Each row of numbers stands for one object and depends on some of the facts below. Use the named rows to name the rest.

Some facts about the objects:
babrer {μ=kuflar gogre trare seflek lidre}
bemek {μ=pakon sige petre gomel, α=seflek}
benifle {α=taboskol druplan siteflir}
berusu {α=nugra}
bestu {α=buplu}
bopel {α=perafer stunak}
bopo {α=daflak}
boskiplin {α=sesita tiru devum perafer}
bostun {μ=taboskol sesita pluzu pifus, α=zevos grazam}
bribefus {μ=govim stemul trare viki}
brikevem {α=pugros}
brole {α=buplu}
brudul {α=riskun buplu grita fesim ploguk}
bruvel {α=rifos}
bugubrek {α=pluro vekladi}
daflak {α=lefon govim rifos}
devek {α=buplu}
devum {α=pugros}
dotrol {α=stokon stobafo}
dratu {α=taboskol druplan}
drefe {α=riskun}
drevir {α=pugros}
dribal {α=vigru}
drikifli {μ=napal gruro boskiplin}
druplan {μ=klatren boskiplin stunak}
druplebrul {μ=benifle pozar gomel}
fadi {μ=brikevem mumak}
figrus {μ=pluzu, α=pidak}
fitris {α=velor}
flafli {α=dratu}
flaskin {α=posas ripor}
flimum {α=sogeklam}
flodro {μ=brudul kudas, α=nota mitruk}
flubro {μ=tusiplel plozaflin stegrik dribal}
flufurul {α=runezik}
flutre {α=buplu}
gezol {α=stobafo}
gogre {α=sogeklam}
goko {α=graklur}
gomel {α=rera}
goval {α=triditu fitris}
govim {α=stobafo}
graklur {α=vopi seflek}
grazam {μ=plupe vefin, α=lefon}
gribur {α=trabur}
grita {α=mitruk}
gropim {α=devum}
grotus {μ=devum zuklur}
grugi {μ=bogrebri, α=seflek}
gruro {α=sesita buplu zetum drigruk}
gusun {α=trosem grotus druplebrul drikifli}
keple {μ=vefin brikevem pugros}
kipar {μ=runezik}
kire {α=rera}
klabrak {α=viki}
klatren {α=vigru}
klivol {μ=graklur trustafar skuze gezol, α=plupe}
klubron {μ=flufurul kares, α=sedre pavoren drigruk}
klubun {μ=mosu klatren, α=sedre gropim}
kudas {α=gomel}
kuflar {α=riskun}
kulik {α=nota boskiplin}
laklim {α=klabrak}
lavo {α=devek brole}
lenem {μ=mumak ploguk, α=benifle bopo}
lidis {μ=bugubrek grita triditu trare}
maton {μ=gropim, α=bruvel rifos}
mitruk {μ=vefin mumak gruro gropim}
mosu {α=tiru}
muzis {μ=sige drefe fesim}
napal {α=daflak tosok flodro}
nasu {α=berusu}
noder {μ=gerul daflak brole drigruk}
noskerer {α=sifek}
nota {μ=petre, α=babrer}
notren {μ=tusiplel ligem bopo, α=rera fadi}
pavoren {α=perafer}
perafer {α=lefon grazam}
pidak {α=tredri}
plazis {α=pluro sesita flufurul}
pliflepli {α=babrer}
plodril {α=plomin stokon sanon flodro}
ploguk {α=tuploras kulik}
plomin {μ=bida, α=buplu}
plozaflin {α=sesita}
plupe {α=grazam}
pluples {α=tusiplel flufurul}
pluzu {α=laklim}
posas {α=dratu}
pugidon {μ=nugra kudas, α=sesita}
rera {α=lefon}
ribruvo {μ=fitris, α=stemul}
rifos {α=rera lefon nota}
ripor {μ=gusun, α=devek plodril}
riskun {α=sesita}
rosker {μ=kire gropim}
rosu {μ=berusu gusun}
runezik {α=sesita}
safim {μ=flaskin, α=truli}
sanon {μ=pili perafer, α=druplan tuploras zustu grazam}
sedre {μ=plazis vigru}
seflek {α=buplu}
sefluver {μ=nasu, α=sesita nota zevos}
sesita {α=nota perafer}
sifek {μ=sovafun pluples stunak viki flafli}
sige {α=sanon}
sipom {μ=dratu, α=trosem pugros}
siteflir {μ=pakon bogrebri flaskin dotrol laklim, α=druplan}
skaguk {α=runezik trustafar boskiplin}
skugo {α=drevir safim figrus}
sogeklam {μ=drevir nasu pifus zustun}
sogrel {α=dribal}
stemul {α=rera fadi}
stobafo {α=nuflom}
sturoma {μ=noskerer}
suram {α=nuflom}
taboskol {α=buplu}
tebam {α=perafer}
tiru {α=berusu rifos pugros}
tosok {μ=posas sestem, α=taboskol druplan berusu}
trabur {μ=sesita drigruk}
tradro {μ=plupe}
trare {α=siteflir}
traskik {μ=vefin, α=daflak klubun napal plodril}
tredri {μ=bruvel pliflepli, α=lefon zustu}
triditu {α=daflak}
trigis {α=flutre lavo rabam}
trosem {μ=flutre velor, α=stobafo}
truli {μ=bugubrek gogre pote trigis gezol, α=tiru zevos dete}
trustafar {α=pakon}
tuploras {μ=trelom flaskin, α=pluro}
tusiplel {α=berusu grazam}
vefin {α=trustafar tosok}
veflus {μ=drefe devum, α=nasu}
vekladi {μ=trustafar stokon pidak klatren kares, α=daflak kire}
viflis {μ=taboskol plozaflin fitris, α=sedre buplu}
vigru {α=flimum bribefus}
vinefu {μ=brudul zustun}
vopi {α=truli}
voplam {μ=drevir, α=sogeklam}
vuklel {α=stobafo}
zafu {μ=veflin, α=runezik}
zevos {μ=pakon flimum kares, α=rera perafer}
zimedrar {α=kudas}
zustu {α=daflak devum nuflom rabam}

Some rows with their names:
plomin: [-18  -7   2  -2   8  28   2  10   0   8  23 -11 -23 -24  35   6 -16   9
  14 -15 -44   0  13 -17   9   1 -14 -32 -16  11  33  -3]
grugi: [ 20 -14   5  -5   3  10   8  -2  10 -25  21  -6  -5   7   8  15 -12   7
  -8  12  -4  -4   1   3  -2   7   4   2  -4   5  -7  -5]
noder: [  9   5  -1   2  -2  10  -2 -10  -9   0  11  -9 -12  -8   3   5  -6   0
  -3   4  10  -2   6  10  -9  -9   6  16   5   3  -2 -15]
tradro: [ 15   0   5  -4   4   1   0 -11  -6   9   6  -8 -18  -6   5   4  -7  -3
   1   6   3  -4   6   3 -18  -6  11  17   2   8  -4  -3]
tosok: [ -6 -11 -10 -33  -5  24   5  -2  -2 -12  17 -27  12  11  15  18   1  13
  -5  28 -18 -15  12 -17   7 -24 -14  -6  -5  -8   4  22]
kipar: [ 39  -1 -11  -4  11   8   1 -17 -20 -45 -28 -15 -11   5 -30  10 -18   3
 -32  13  -7 -18   8 -12 -12 -69 -12   9  23  35  11 -14]
brikevem: [ -7   8   7   8   4 -26   2   2  -3   6  -9  14   8  21   2   3 -16  -3
   4   6   2 -12   6 -10  16  -5  -5  -8  -6  -5  -6   2]
veflin: [ 21   6   8   5   5 -13 -12  -4  -2   2  -9  18  -2   5 -39 -10 -18   8
 -10 -12  18   5  15  26 -32  13  15  -1  -5   0  -6 -17]
berusu: [-14 -13  18  15  33  17   0  10  -2  15  -5   4 -13   6  -3  20  24   2
  -2  -8 -14 -20 -18 -17   0   0  -3  -6  10 -26  -8  18]
skaguk: [-12  -7  28  -2   4 -20   5  -8   5 -17   8   5  20   8   1   9   0   9
  -3  10   6 -14  11  -6   0   7  -1   1   9   2   2  -8]
devek: [ 10 -15  -9  -7  11  25  12   6   8 -24  18   3 -10   0   9   4  -3   3
  -5  -2  -2   8  -6  10  12   9   5 -15   1  -2   4   0]
petre: [ 18   9  -6   5  -4  -5   0  -1   1  22   1  10  -3  -1 -10  -6  -2  -1
  -3 -11   6  -3  -1  -6  -6  -3   0  -1  -1   6   1  -1]
govim: [-10  10 -16   7 -13 -17  -6  20   0  15 -19  11   8   9   3  -5 -13 -16
   2  -6  -4  14 -10  -6  21  -5  -2  -1 -24   8  -4   5]
pliflepli: [-39   6  23  23   3   2  -2   2   0 -15   3  16  21 -25  -4  -6   2  10
 -18 -33  10  15   7  28  14   3 -12 -24  -2   3  14 -38]
plupe: [ -3   0  -4  -3  -1  -5  -6   1   1   7 -15  -4   8   3 -12  -8  15  -2
   7  -4 -10   4  -6  -6  -1  13  -6  -4  -5 -12   6  12]
vuklel: [ -6  11  -7  10 -14 -22  -3  11  -3   3 -10   5  11   7  15   1 -25 -10
  -5   4  -2   6  -2   3  22 -14   2  10 -27  13 -12  -2]
lefon: [-22   1 -11 -11   5  20  -8   4 -17   6 -26 -19 -20 -17  -4 -12  19 -18
  21  -7 -13  15  -6   0  -6   5   7   3   6 -12   3  13]
kares: [14  5 -1  5 -1 -3  4  0  0 26  1  9 -3 -2 -6 -5 -3  0 -5 -7  8 -2 -1 -5
 -7 -6 -3  0  0  3  7 -3]

Which object is each row?
No name comes twice in this set of rows, the named rows included.
[-16  -3   2 -14   3   0  -7  -6  -9  -9 -12 -20  -5  -6  -4  -1  14  -8
  14   2 -10   4   1   1 -17  13   3  13   4  -8   0   8] | zevos
[  0   0   4   1 -13  -7  -8  -3  -1   3  -7  -8  12  -5  -5  -3   4  -1
  -4  -1  -1  -1   0   0 -10   9  -6  14 -13   4   4  -1] | zimedrar
[-16   1   0   1  -1  -3  -6  -5 -14  -6 -12 -16  -1  -4   7   2  -6  -9
   7  10  -5   5   7   7   7  -3   4  13  -3  -4 -11  -2] | figrus
[  6  -7 -12  -1   0  14  13   4  13 -25  15   7  -4   6   7  -3  -2   4
 -11  -9   1   9  -8   2  22  11  -6 -21   1  -5   4 -11] | brole
[ -3   1  -5 -12  -5  12 -11   1 -15   8 -17 -25 -18 -17  -7  -7  16 -12
  14   2 -13  10  -2   5 -18   9   8  23  -1   3   1  11] | fadi
[ 21  -5  -3  45   5   1  -6  -2  30  17   6  12   1 -19  -2   1  22   8
 -13  -2   2  -8 -22  11   5 -35  -6   9  40   5  -4  16] | vigru
[-10   8 -11   1 -15   3  -4   0  -2   7 -11  -4  11  -9 -11 -18  13  -2
   0 -11   4  10  -3   0   2   7 -11   3  -2  -4   8  -3] | kudas
[  5 -13  12  -6  -4 -10   5  -5  11 -30  12  -6  13   6   5   8  -4   6
  -4   9   1  -2   4   3  -4  14   1  12  -4   9   0   3] | klubron
[-16  -4  13   0  14  -7  -7  -5  -7  -8 -12  -9   2  15  -7   8   0  -3
  10  13  -6 -13  11  -7   2   1  -2  -3   3 -15  -6   5] | tiru
[ -1   4   0   5 -16 -14  -4   2  -1   1  -7   0  23   3   0   5  -7  -2
  -6   2  -3   2  -1  -3   2  -1  -9  11 -15   9   0  -2] | goval
[-14  -6  14  -5   9  -8   5  -3   1 -19   0   2  10  -2   1   4   8  -2
   3   0   6  -1  -1  -2   1   7   6  -5  10   3   4  -1] | kulik
[ 12  -3  -5 -11  22  10  16 -15 -12 -54 -32  -4  -7   2 -39  -3   1   8
 -20  -1   0 -11  -2 -22   1 -61 -12 -27  41  24  24 -10] | runezik
[ 14 -11 -13  -6  12  20   7   7  11  -8  10   6 -13   4   3  -5   2   1
   0  -7  -7   6 -12  -3  10  13  -1 -24   2  -5  10   0] | seflek
[-15   2  -5  -9  11  16   1  -2  -9   1  -3  -4 -17 -16   2  -6  14  -7
   9  -4  -2  10  -4   6  -9   1  13  -3  15   1   2   5] | pluro
[ -9   0  14   6  -6 -26  -3  -3   2  -2  -4   0  21  18  -1   9 -13   4
  -3  13  -1 -13   7  -2   8  -3  -5   6  -8  -5  -9   1] | skugo

The same objects again, as new rows of numbers:
Known rows:
posas: [  7  -4   0   3  -3   6   2  -9   4   3  -6  -1   0  -9   1 -10   2  -4
  -6   2  -7   3  -6   6  -1   2   5  -9 -11   0  10   3   3  -3   2   5
  -3  -4  -7]
graklur: [ 10   0  -7  -2   4   2   7  -1   6  -1  -5  -5   1  -5   2  -6   1  -1
   8  10  -5   2   0   1   1  -1   5 -10 -13   5   6  -5   2   0   4   2
   1   1  -6]
figrus: [  1   3   1  -1   0   7   5  -7   3   2  -3   3   2  -7  12  -8   7   0
  -4  -4  -9  -1 -10   8  -1  -3   5  -8  -2  -3   5   2   0   2   1  -2
   2   3 -12]
pili: [ 12   2  -2   1  -3   6  -1  -8   6  -1  -4   0  -5  -4   0  -6   4  -1
   0   1  -5   1  -5   8  -3   0   3  -7  -5   5   8  -4  -3   0  -2   4
   1   2 -10]
trigis: [ 10  -2  -3  -4   6  -4   4  -6   5   6  -3 -11  -1  -6   3  -9  -3  -3
   1   8   0  10  -3   1   1  -2   2 -12 -11   4   3  -4   2  -2   4   8
  -1   7  -7]
nugra: [ 7  0  0  2 -4  7 -1 -8  7 -2 -3  1 -4 -7  1 -8  5 -1 -4  0 -7  4 -7  9
 -2  1  3 -8 -5  1  8 -2 -1  1 -1  3  1 -1 -9]
velor: [11  3 -4  2 -3  8 -4 -8  8 -1 -4  0 -5 -5 -2 -6  2  0  1  1 -4  4 -5  9
 -4  1  4 -6 -5  3  8 -6 -3  2 -3  2  1  2 -9]
trosem: [  5  33   6 -30 -32 -37 -15 -20 -25   9   4  25   7 -29  21  -5  27 -21
  34  27   8  -8  11   5  36 -27 -20 -17  21 -13  -9   2  -1 -13   7  10
  52  22   3]
sipom: [ -4  -3   9  -4  -5  -7   2 -22  -1  12 -12   3  10 -25  15 -14   9 -14
 -15   2  -4   3 -10   1  12  -3   6 -12 -10  -8   8  21  15  -8  11  14
  -1  -5  -1]
vuklel: [  7  28   3 -24 -30 -34 -14 -15 -22   7   7  23   4 -23  13  -6  21 -19
  31  28   3 -11  10   7  30 -22 -20 -16  16  -6  -7   1   0 -13   6   7
  48  18   2]
ripor: [  5   0   0  -6  -2   3   5 -11   5   4  -8  -1   2  -3   7  -4   7  -3
   3   2  -5  -3  -2   3   2  -3   5  -9  -6  -1   3   3  -1  -5  -3   2
  -3   3  -4]
plozaflin: [ 30  -8  18   4  11  13   9  19 -10  20  23  -2 -13  -4  16  30  11  -6
 -22 -14   2 -45   4 -17   4 -18  -8 -27  15  -3  -4  11  56   6  14 -13
 -18  -4 -13]
sesita: [ 30 -11  17   7  18  12  18  32 -29  34  25 -10 -15   9  19  47   8   5
 -19 -30   1 -61   3 -13   3 -19 -13 -25  19   0 -16  19  74  10  14 -15
 -23   2 -16]
pote: [ 12   0  -5   0   7   2  -3  -9   9   0  -4  -9  -5  -9   3  -6  -3  -1
   3   7   0   9  -4   3  -3  -1   2 -10 -11   2   6  -6  -3   3   0   8
   0   7 -10]
pliflepli: [10  1 -3  0  0  4  1 -5  2  4 -3  0 -4 -4  1 -3  3  0  1 -2 -4 -2 -3  8
 -2 -1  1 -7 -4  4  6 -3  2  1 -2  3  0  2 -8]
mitruk: [ 14   3  -3  -4   6  19 -11 -16   2  -6 -19   5   4 -10   5   6  12   5
   4   0  -4 -12  -4  10  -4  -5   8  -4  -1  -2  12 -13 -10   6  -8   8
  -5   2  -6]
bestu: [ -1 -20   9 -36   5  -2  44  13  20  -3  -2 -10  18  44  -3   8   8   3
  26  37 -20  -7  23 -11  -1  -2   5 -23  -8  16 -10  -7 -22 -35   4 -16
 -28 -14   9]
ribruvo: [  2   4  -3  -1   1   7   5  -5   1   3  -6   1   0   0   9  -2   7   4
   5  -7  -8  -2  -9  10  -2  -3   4  -6   1  -1   1   0  -4   0  -5  -1
   3   9 -13]

Name these rows:
No name comes twice in this set of rows, the named rows included.
[-17   3 -24  -1  10  -8  25  13 -43  29 -21 -23   5  44  -1   4 -12  46
  36 -24 -18   2 -16  49 -12   9 -11  23  -9  17 -28  11  -2  -1 -17   6
  18  35 -14] | rera
[ 17  -1  -1   4   3  10   6   5  -1   4   1   2  -6 -11   5   4   8  -8
   0   1  -2 -20   4  -6   3  -7   6 -15  -5   0   6   2  27   3   9  -3
  -3  -2  -5] | flufurul
[  4 -16   3 -28   2   1  35   8  22  -6  -3  -7  13  36  -4   5   7   2
  23  30 -17  -5  18  -8  -4   0   9 -19  -8  13  -4 -10 -25 -27  -1 -16
 -23 -12   5] | buplu
[  8   9  -1  -7  -9  -2  -6 -12   1  -1  -4   5  -1 -12   5  -7   9  -6
   9   6  -2   1  -3   7   5  -6   1  -8  -1  -3   6  -2  -4   0  -1   5
  11   6  -6] | nuflom
[  4 -25   6 -40  11 -12  45  13  26  -1   1 -21  17  47  -6   7  -2   3
  28  48 -16   4  27 -17  -1   0   2 -28 -13  20 -12 -14 -27 -37   5 -13
 -33 -11   9] | seflek
[  9  29   0 -28 -26 -47 -17 -16 -27  13   7  17   6 -27  14  -8  15 -16
  37  37   8  -1  13   5  35 -24 -28 -18  13  -4 -10  -3   1 -14  13  14
  55  23   3] | govim
[  7  -2   2  -4   2   6  -5 -18  -2   3 -16   2   6 -10   7  -1  10   1
  -2   1  -6  -7  -6  10   3  -3   6  -5  -6  -3  10  -1   1   0   0  11
  -5  -3  -3] | lenem
[  2   3  -8  -2  14   5   7  -6   1   5 -14  -7   6 -12  14  -5   5  -4
   5  -3  -2  -1  -3   2   2  -4  13  -8 -13  -3   3   4   5   3   4   5
   0  15  -8] | klivol
[  4   9 -26   2  -5   2  12  18 -22  12 -11 -12 -12  35 -11   3  -7  25
  38 -15 -11  -5   0  34 -15   8  -4  16  -4  18 -19   1  -4  -2 -21  -3
  16  26 -12] | gomel
[ 10   6  -9  -1   7  16  -6 -12   4  -5 -18   5   5 -13   7   0  12   3
   6   0  -5 -10  -4   8  -1  -5  10  -6  -5  -3  11 -13  -8   5  -3   4
  -1   6  -5] | drikifli
[  6   2   2  -1   7  11   6  -4  -4   8  -4  -3  -1  -4  13   5   9   1
  -5 -11  -4 -11  -7   5  -1  -6   6  -9   2  -2   0   9  12   2   0  -1
  -3   8 -13] | flodro

